Below is a small trained network, with its code and all its weights. Each question gives an input and a target symbol and asks what happens when units are switched off, that is, made to give their printed mean instead of their output.

import numpy as np


def w(rows, s, z=0):
    codes = np.array(rows[::2]) - 128.0
    scale = np.full(codes.shape[1], s)
    scale[-1] = z or s
    return codes * scale


def norm(h):
    return h / np.sqrt((h * h).mean(-1, keepdims=True) + 1e-5)


def f(y):
    return y / 2 * (1 + np.tanh(0.7978845608 * (y + 0.044715 * y**3)))


def softmax(a):
    e = np.exp(a - a.max(-1, keepdims=True))
    return e / e.sum(-1, keepdims=True)


def log_softmax(a):
    a = a - a.max(-1, keepdims=True)
    return a - np.log(np.exp(a).sum(-1, keepdims=True))


def net(x, mask):
    ids = ['ΓΞΣΨΩαβζηλπτ'.index(c) for c in x.split()]
    T = len(ids)
    res = E[ids] + P[:T]
    u = 0
    for l in range(3):
        q, k, v = (norm(res) @ M[l].T for M in (Q, K, V))
        z = softmax(np.where(np.tri(T) > 0, q @ k.T / 3**0.5, -1e9)) @ v
        res = res + np.where(mask[u], z, O[l][:, -1]) @ O[l][:, :-1]
        u += 1
        y = f(norm(res) @ A[l][:, :-1].T + A[l][:, -1])
        res = res + np.where(mask[u : u + 4], y, B[l][:, -1]) @ B[l][:, :-1]
        u += 4
    return log_softmax(norm(res)[-1] @ U[:, :-1].T + U[:, -1])


Q, K, V, O, A, B = {}, {}, {}, {}, {}, {}
E = w([
[111,190,146,161,106],'Γ',
[125,111,123,241,65],'Ξ',
[111,191,147,160,108],'Σ',
[62,89,185,109,139],'Ψ',
[119,171,143,86,146],'Ω',
[98,39,95,47,119],'α',
[55,118,31,132,189],'β',
[181,190,140,212,107],'ζ',
[110,161,152,132,79],'η',
[153,117,50,126,95],'λ',
[134,153,102,5,112],'π',
[157,134,132,132,208],'τ',
],0.022)
P = w([
[8,179,90,154,152],'0',
[35,182,91,150,147],'1',
[54,179,94,139,143],'2',
[75,176,101,133,136],'3',
[93,174,107,131,129],'4',
[111,167,113,130,124],'5',
[127,165,122,133,118],'6',
[144,155,126,126,113],'7',
[162,150,136,129,107],'8',
[175,141,144,122,101],'9',
[193,133,150,118,99],'10',
[211,125,160,110,89],'11',
[224,124,165,105,90],'12',
[239,118,175,99,89],'13',
],0.012)
Q[0] = w([
[60,177,113,72,3],'0.h1',
[22,174,176,154,207],'0.h1',
[73,154,11,121,57],'0.h1',
],0.0053)
K[0] = w([
[255,28,107,133,187],'0.h1',
[103,73,81,138,168],'0.h1',
[123,120,109,72,159],'0.h1',
],0.0067)
V[0] = w([
[228,163,48,141,137],'0.h1',
[93,109,115,168,76],'0.h1',
[194,167,255,65,64],'0.h1',
],0.0031)
O[0] = w([
[89,88,73,171,119,119],'0.h1',
[137,1,152,101,124,159],'0.h1',
[76,147,112,80,90,5],'0.h1',
],0.0039,0.0017)
A[0] = w([
[132,169,123,125,137,191],'0.n1',
[79,90,247,106,121,129],'0.n2',
[68,95,185,48,145,180],'0.n3',
[72,137,159,115,82,1],'0.n4',
],0.014,0.0045)
B[0] = w([
[135,185,124,146,61,252],'0.n1',
[151,153,67,254,24,188],'0.n2',
[111,159,148,232,87,243],'0.n3',
[155,163,72,98,143,157],'0.n4',
],0.0092,0.0044)
Q[1] = w([
[22,60,248,155,204],'1.h1',
[222,132,175,212,58],'1.h1',
[133,68,170,162,154],'1.h1',
],0.015)
K[1] = w([
[44,160,73,232,118],'1.h1',
[245,107,181,151,23],'1.h1',
[23,141,132,213,108],'1.h1',
],0.012)
V[1] = w([
[174,135,148,73,87],'1.h1',
[154,111,1,147,70],'1.h1',
[60,160,167,138,87],'1.h1',
],0.0098)
O[1] = w([
[2,73,131,136,124,118],'1.h1',
[131,68,46,220,185,254],'1.h1',
[160,24,239,238,74,206],'1.h1',
],0.0073,0.0051)
A[1] = w([
[28,85,129,111,107,103],'1.n1',
[83,146,101,137,151,255],'1.n2',
[177,113,100,166,121,160],'1.n3',
[175,125,198,139,251,137],'1.n4',
],0.016,0.0063)
B[1] = w([
[143,37,234,113,138,137],'1.n1',
[74,117,38,32,133,238],'1.n2',
[163,118,109,86,182,253],'1.n3',
[88,228,117,75,1,176],'1.n4',
],0.012,0.0069)
Q[2] = w([
[251,238,138,162,125],'2.h1',
[84,230,159,181,29],'2.h1',
[120,171,98,108,220],'2.h1',
],0.015)
K[2] = w([
[248,162,74,137,95],'2.h1',
[183,123,142,96,15],'2.h1',
[83,191,34,108,144],'2.h1',
],0.015)
V[2] = w([
[93,152,255,120,232],'2.h1',
[231,117,149,134,145],'2.h1',
[155,77,154,50,79],'2.h1',
],0.0097)
O[2] = w([
[131,112,109,96,255,1],'2.h1',
[62,200,68,161,146,97],'2.h1',
[98,105,155,81,125,87],'2.h1',
],0.01,0.0083)
A[2] = w([
[188,2,129,71,69,119],'2.n1',
[73,114,83,210,92,254],'2.n2',
[246,148,185,183,68,71],'2.n3',
[222,73,124,238,192,130],'2.n4',
],0.0094,0.009)
B[2] = w([
[30,187,212,142,179,152],'2.n1',
[116,92,151,90,175,247],'2.n2',
[134,97,69,174,201,159],'2.n3',
[157,132,182,9,52,150],'2.n4',
],0.014,0.015)
U = w([
[136,143,129,164,182,136],'Γ',
[238,68,142,76,106,117],'Ξ',
[133,149,117,141,140,50],'Σ',
[116,104,97,226,43,133],'Ψ',
[137,120,113,125,150,31],'Ω',
[44,114,201,97,145,189],'α',
[75,100,2,74,145,119],'β',
[232,205,131,131,184,241],'ζ',
[123,222,116,76,42,181],'η',
[144,144,117,145,156,103],'λ',
[149,125,116,139,163,93],'π',
[41,228,90,173,160,6],'τ',
],0.0089,0.0025)

Each question gives the input, a string of symbols that net reads in full, and the target symbol t.
The units are the heads (3 rows each of Q, K, V and O) and the neurons (one row each of A and B). Each row of codes is followed by its name. A weight is (code - 128) times the scale printed after its matrix; where a second scale follows, it is the last column's (O, A, B and U).
mask holds one flag per unit, layer by layer, with each layer's heads first. A switched-off unit (its flag False) gives its mean, the last column of its rows in O or B, instead of its output. The means were averaged over made-up inputs and are rounded, as every weight is.
A unit's drop is (log p(t) with every unit on - log p(t) with that unit switched off) / (log p(t) with every unit on - log p(t) with every unit switched off).
The circuit of an input: a set's keep is (log p(t) with only the set's units on - log p(t) with every unit switched off) / (log p(t) with every unit on - log p(t) with every unit switched off). Starting from the 12 units with the biggest drops (on a tie, the unit counted first), units are removed one at a time, each time the one whose removal leaves the highest keep (on an exact tie, the one counted first), for as long as the keep stays at least 0.8.
circuit, biggest first: the units of the circuit, biggest drop first
top k neurons: the k neurons with the biggest drops, biggest first
k most important neurons of layer l: the k neurons of layer l with the biggest drops, biggest first
input Γ Ω τ λ, target η: 2 most important neurons of layer 0 -> (0.n2; 0.n3)
input β α ζ α λ ζ Ω, target β: circuit, biggest first -> (2.n1; 2.n4)
input Γ β λ α λ Ω η, target β: circuit, biggest first -> (0.n3; 0.n4; 1.h1; 0.n2)
input π π η β λ α β β Σ, target ζ: top neuron -> (1.n2)
input τ τ Ψ Σ λ λ Ω, target β: circuit, biggest first -> (1.h1; 0.n3; 1.n2)
input Ξ τ Ω, target η: top 2 neurons -> (2.n2; 2.n1)
input π τ Σ, target η: circuit, biggest first -> (0.n3; 1.h1; 2.n1)
input ζ Ξ λ Σ π Σ τ Σ τ Σ ζ Γ Γ, target τ: top 2 neurons -> (1.n2; 0.n2)
input τ π Σ Γ Ψ Ω π η Ψ Σ α η, target Ψ: top 2 neurons -> (0.n2; 1.n2)
input Ψ τ Ξ α π η, target α: 2 most important neurons of layer 1 -> (1.n1; 1.n4)
input Ψ τ ζ α Ψ ζ ζ Ω Γ, target τ: top 2 neurons -> (0.n2; 1.n3)
input Ψ ζ τ α λ η Ξ Σ, target Ψ: circuit, biggest first -> (2.h1; 2.n4)
input τ π Ψ Γ, target α: top 2 neurons -> (0.n2; 1.n4)
input β π β ζ η η η β ζ Σ, target τ: most important neuron of layer 0 -> (0.n2)
input π Ξ λ Σ Γ β β Ψ ζ Ψ β Ψ π Γ, target α: circuit, biggest first -> (1.h1; 1.n4)
input λ β β ζ Ξ η Γ Σ Ψ Ξ, target Ξ: circuit, biggest first -> (2.n4; 1.n4; 1.n3)
input Ξ ζ α Γ λ ζ ζ Γ Ξ Σ η Ψ η Ω, target Ψ: 2 most important neurons of layer 1 -> (1.n3; 1.n1)
input η Ω Σ ζ ζ λ Σ, target β: 2 most important neurons of layer 0 -> (0.n3; 0.n2)
input Γ Ψ ζ β Ω, target τ: 2 most important neurons of layer 0 -> (0.n3; 0.n2)
input λ Ψ λ Ξ τ ζ τ λ, target η: top 3 neurons -> (0.n2; 0.n3; 2.n3)
input Σ Ω η Ψ η, target Ψ: top neuron -> (0.n4)
input Ξ Γ λ Ψ ζ Ψ Ξ Σ Ψ η Σ ζ Σ Ω, target τ: 2 most important neurons of layer 0 -> (0.n2; 0.n3)
input λ η Σ, target β: top 4 neurons -> (0.n3; 1.n2; 1.n4; 0.n2)
input α α Σ τ Ψ α Γ Ω α Σ η π α Σ, target α: top 2 neurons -> (0.n3; 1.n1)
input η τ η η Ξ, target Ξ: circuit, biggest first -> (2.n4; 1.h1; 1.n4; 1.n3)
input τ Ψ α Ω Ξ τ Σ Γ Ω, target ζ: top 2 neurons -> (1.n2; 1.n4)
